Below is a small trained network, with its code and all its weights. Each question gives an input and a target symbol and asks what happens when units are switched off, that is, made to give their printed mean instead of their output.

import numpy as np


def w(rows, s, z=0):
    codes = np.array(rows[::2]) - 128.0
    scale = np.full(codes.shape[1], s)
    scale[-1] = z or s
    return codes * scale


def norm(h):
    return h / np.sqrt((h * h).mean(-1, keepdims=True) + 1e-5)


def f(y):
    return y / 2 * (1 + np.tanh(0.7978845608 * (y + 0.044715 * y**3)))


def softmax(a):
    e = np.exp(a - a.max(-1, keepdims=True))
    return e / e.sum(-1, keepdims=True)


def log_softmax(a):
    a = a - a.max(-1, keepdims=True)
    return a - np.log(np.exp(a).sum(-1, keepdims=True))


def net(x, mask):
    ids = ['ΓΦΨδημπστ'.index(c) for c in x.split()]
    T = len(ids)
    res = E[ids] + P[:T]
    u = 0
    for l in range(2):
        q, k, v = (norm(res) @ M[l].T for M in (Q, K, V))
        z = softmax(np.where(np.tri(T) > 0, q @ k.T / 4**0.5, -1e9)) @ v
        res = res + np.where(mask[u], z, O[l][:, -1]) @ O[l][:, :-1]
        u += 1
        y = f(norm(res) @ A[l][:, :-1].T + A[l][:, -1])
        res = res + np.where(mask[u : u + 4], y, B[l][:, -1]) @ B[l][:, :-1]
        u += 4
    return log_softmax(norm(res)[-1] @ U[:, :-1].T + U[:, -1])


Q, K, V, O, A, B = {}, {}, {}, {}, {}, {}
E = w([
[171,203,155,203,25,137,122],'Γ',
[103,148,202,159,191,145,131],'Φ',
[117,115,173,170,53,16,78],'Ψ',
[230,141,138,108,156,160,208],'δ',
[206,100,109,131,138,252,87],'η',
[125,176,215,18,106,179,155],'μ',
[90,121,102,138,144,159,185],'π',
[212,113,88,158,107,121,41],'σ',
[151,35,123,97,203,129,54],'τ',
],0.013)
P = w([
[176,199,35,213,161,179,119],'0',
[159,213,39,212,142,195,101],'1',
[158,198,88,191,129,199,131],'2',
[169,176,120,170,132,197,165],'3',
[169,152,142,157,137,200,197],'4',
[162,119,163,123,121,184,207],'5',
[143,93,195,111,114,175,218],'6',
[135,69,211,90,108,160,215],'7',
[118,50,242,58,105,152,221],'8',
[109,40,253,29,105,140,227],'9',
],0.0052)
Q[0] = w([
[55,115,122,92,205,86,136],'0.h0',
[168,63,128,82,190,249,93],'0.h0',
[160,61,88,178,98,65,54],'0.h0',
[158,8,54,193,113,40,86],'0.h0',
],0.012)
K[0] = w([
[30,83,177,22,163,54,113],'0.h0',
[191,117,119,60,221,229,53],'0.h0',
[128,60,77,199,101,76,90],'0.h0',
[120,10,79,206,133,52,115],'0.h0',
],0.012)
V[0] = w([
[151,241,74,173,128,89,67],'0.h0',
[92,111,195,23,122,145,94],'0.h0',
[167,101,118,254,206,140,142],'0.h0',
[145,112,89,124,108,154,105],'0.h0',
],0.005)
O[0] = w([
[146,32,211,47,149,112,234,187],'0.h0',
[119,253,83,168,205,84,213,114],'0.h0',
[99,129,254,141,9,125,75,252],'0.h0',
[183,103,145,143,58,92,174,169],'0.h0',
],0.0045,0.0011)
A[0] = w([
[116,36,193,19,107,128,87,54],'0.n0',
[187,100,115,159,126,2,31,253],'0.n1',
[163,162,121,132,30,134,55,167],'0.n2',
[99,134,183,125,97,155,169,155],'0.n3',
],0.0072,0.0032)
B[0] = w([
[137,75,155,44,77,77,254,184],'0.n0',
[181,214,122,29,131,242,121,254],'0.n1',
[169,245,91,107,234,204,215,200],'0.n2',
[95,73,58,33,112,158,117,182],'0.n3',
],0.005,0.0063)
Q[1] = w([
[63,147,53,240,120,8,43],'1.h0',
[112,71,49,207,61,45,74],'1.h0',
[159,179,209,62,181,179,196],'1.h0',
[164,139,129,32,133,211,208],'1.h0',
],0.011)
K[1] = w([
[248,129,134,119,54,146,72],'1.h0',
[179,73,131,146,54,137,75],'1.h0',
[81,155,133,110,187,103,178],'1.h0',
[53,116,113,116,186,119,215],'1.h0',
],0.012)
V[1] = w([
[226,110,20,53,50,72,128],'1.h0',
[145,153,255,130,134,101,83],'1.h0',
[218,172,188,144,206,57,102],'1.h0',
[115,73,175,168,79,165,58],'1.h0',
],0.0078)
O[1] = w([
[138,75,81,118,28,98,57,1],'1.h0',
[170,163,250,141,102,151,47,55],'1.h0',
[254,104,217,239,149,74,49,11],'1.h0',
[91,105,188,68,112,213,93,41],'1.h0',
],0.0079,0.0048)
A[1] = w([
[118,11,127,81,184,116,68,125],'1.n0',
[185,135,158,152,111,94,90,218],'1.n1',
[120,152,124,137,122,214,120,2],'1.n2',
[158,82,152,101,152,124,239,77],'1.n3',
],0.012,0.0042)
B[1] = w([
[2,209,76,207,176,123,2,130],'1.n0',
[1,105,97,128,183,55,171,205],'1.n1',
[32,51,152,187,82,44,99,143],'1.n2',
[60,46,159,184,190,90,147,254],'1.n3',
],0.0072,0.0069)
U = w([
[90,192,153,210,12,130,139,82],'Γ',
[126,148,254,132,164,179,125,170],'Φ',
[101,157,179,63,56,19,100,120],'Ψ',
[104,25,149,183,153,51,170,2],'δ',
[139,58,125,202,76,189,77,218],'η',
[174,250,61,177,181,137,144,103],'μ',
[59,109,85,66,111,182,180,152],'π',
[242,94,128,56,101,147,91,138],'σ',
[66,137,109,129,151,113,7,175],'τ',
],0.0091,0.0022)

Each question gives the input, a string of symbols that net reads in full, and the target symbol t.
The units are the heads (4 rows each of Q, K, V and O) and the neurons (one row each of A and B). Each row of codes is followed by its name. A weight is (code - 128) times the scale printed after its matrix; where a second scale follows, it is the last column's (O, A, B and U).
mask holds one flag per unit, layer by layer, with each layer's heads first. A switched-off unit (its flag False) gives its mean, the last column of its rows in O or B, instead of its output. The means were averaged over made-up inputs and are rounded, as every weight is.
A unit's drop is (log p(t) with every unit on - log p(t) with that unit switched off) / (log p(t) with every unit on - log p(t) with every unit switched off).
The circuit of an input: a set's keep is (log p(t) with only the set's units on - log p(t) with every unit switched off) / (log p(t) with every unit on - log p(t) with every unit switched off). Starting from all 10 units, units are removed one at a time, each time the one whose removal leaves the highest keep (on an exact tie, the one counted first), for as long as the keep stays at least 0.8.
circuit, biggest first: the units of the circuit, biggest drop first
unit that matters most: the unit with the biggest drop
k most important neurons: the k neurons with the biggest drops, biggest first
k most important neurons of layer l: the k neurons of layer l with the biggest drops, biggest first
input δ σ μ Φ Γ π τ π Γ, target δ: circuit, biggest first -> [0.h0, 1.h0]
input μ σ Ψ, target μ: unit that matters most -> 0.n1
input τ Φ Φ Γ, target Φ: circuit, biggest first -> [1.h0, 0.h0]
input Φ τ σ σ τ μ τ τ τ σ, target δ: circuit, biggest first -> [0.h0, 1.n3]
input μ Ψ Ψ μ Γ π Φ Γ τ μ, target δ: circuit, biggest first -> [0.h0, 1.n3, 1.h0]
input δ Γ η, target η: circuit, biggest first -> [0.h0, 1.h0]
input Φ δ μ δ π, target μ: 2 most important neurons of layer 1 -> [1.n1, 1.n2]
input Ψ μ σ η μ, target μ: 3 most important neurons -> [0.n0, 1.n1, 1.n2]
input η δ Φ μ σ Ψ Φ Γ, target μ: 2 most important neurons -> [0.n2, 0.n0]
input τ η Ψ Ψ π η μ η, target δ: 2 most important neurons -> [1.n3, 0.n1]
input μ Γ η δ τ Γ δ τ, target δ: 3 most important neurons -> [0.n0, 0.n1, 0.n3]
input π μ Γ σ π Ψ η, target μ: circuit, biggest first -> [1.h0, 0.h0]
input Ψ η τ, target τ: circuit, biggest first -> [1.h0, 1.n0]
input η σ σ Ψ, target Ψ: 3 most important neurons -> [1.n1, 0.n1, 1.n3]
input τ Ψ Ψ Ψ τ μ τ, target δ: 4 most important neurons -> [0.n0, 0.n1, 1.n3, 0.n3]
input π τ τ τ η δ τ μ σ, target μ: circuit, biggest first -> [0.h0, 1.h0, 0.n2]
input Ψ Φ μ τ τ σ μ σ μ, target δ: 3 most important neurons -> [1.n3, 0.n1, 0.n2]
input Φ Ψ Ψ π Ψ, target π: 2 most important neurons -> [0.n3, 0.n1]
input μ η π τ π δ π π Γ, target μ: unit that matters most -> 0.h0
input τ Φ Φ π Φ μ η π δ, target μ: 2 most important neurons of layer 0 -> [0.n0, 0.n3]
input π Ψ Ψ τ π Φ Φ Ψ δ η, target Φ: circuit, biggest first -> [0.h0, 1.h0]
input η η Φ μ σ τ, target μ: 2 most important neurons -> [0.n1, 1.n3]
input σ μ π, target μ: circuit, biggest first -> [0.h0, 1.n1]
input Ψ Φ Γ σ τ σ μ δ, target μ: 2 most important neurons of layer 1 -> [1.n2, 1.n1]
input δ μ δ σ Ψ, target μ: 3 most important neurons -> [0.n1, 0.n2, 1.n2]
input Ψ Ψ Γ σ τ Ψ μ Ψ Ψ σ, target δ: most important neuron of layer 1 -> [1.n3]
input δ σ σ, target σ: 2 most important neurons of layer 0 -> [0.n1, 0.n2]
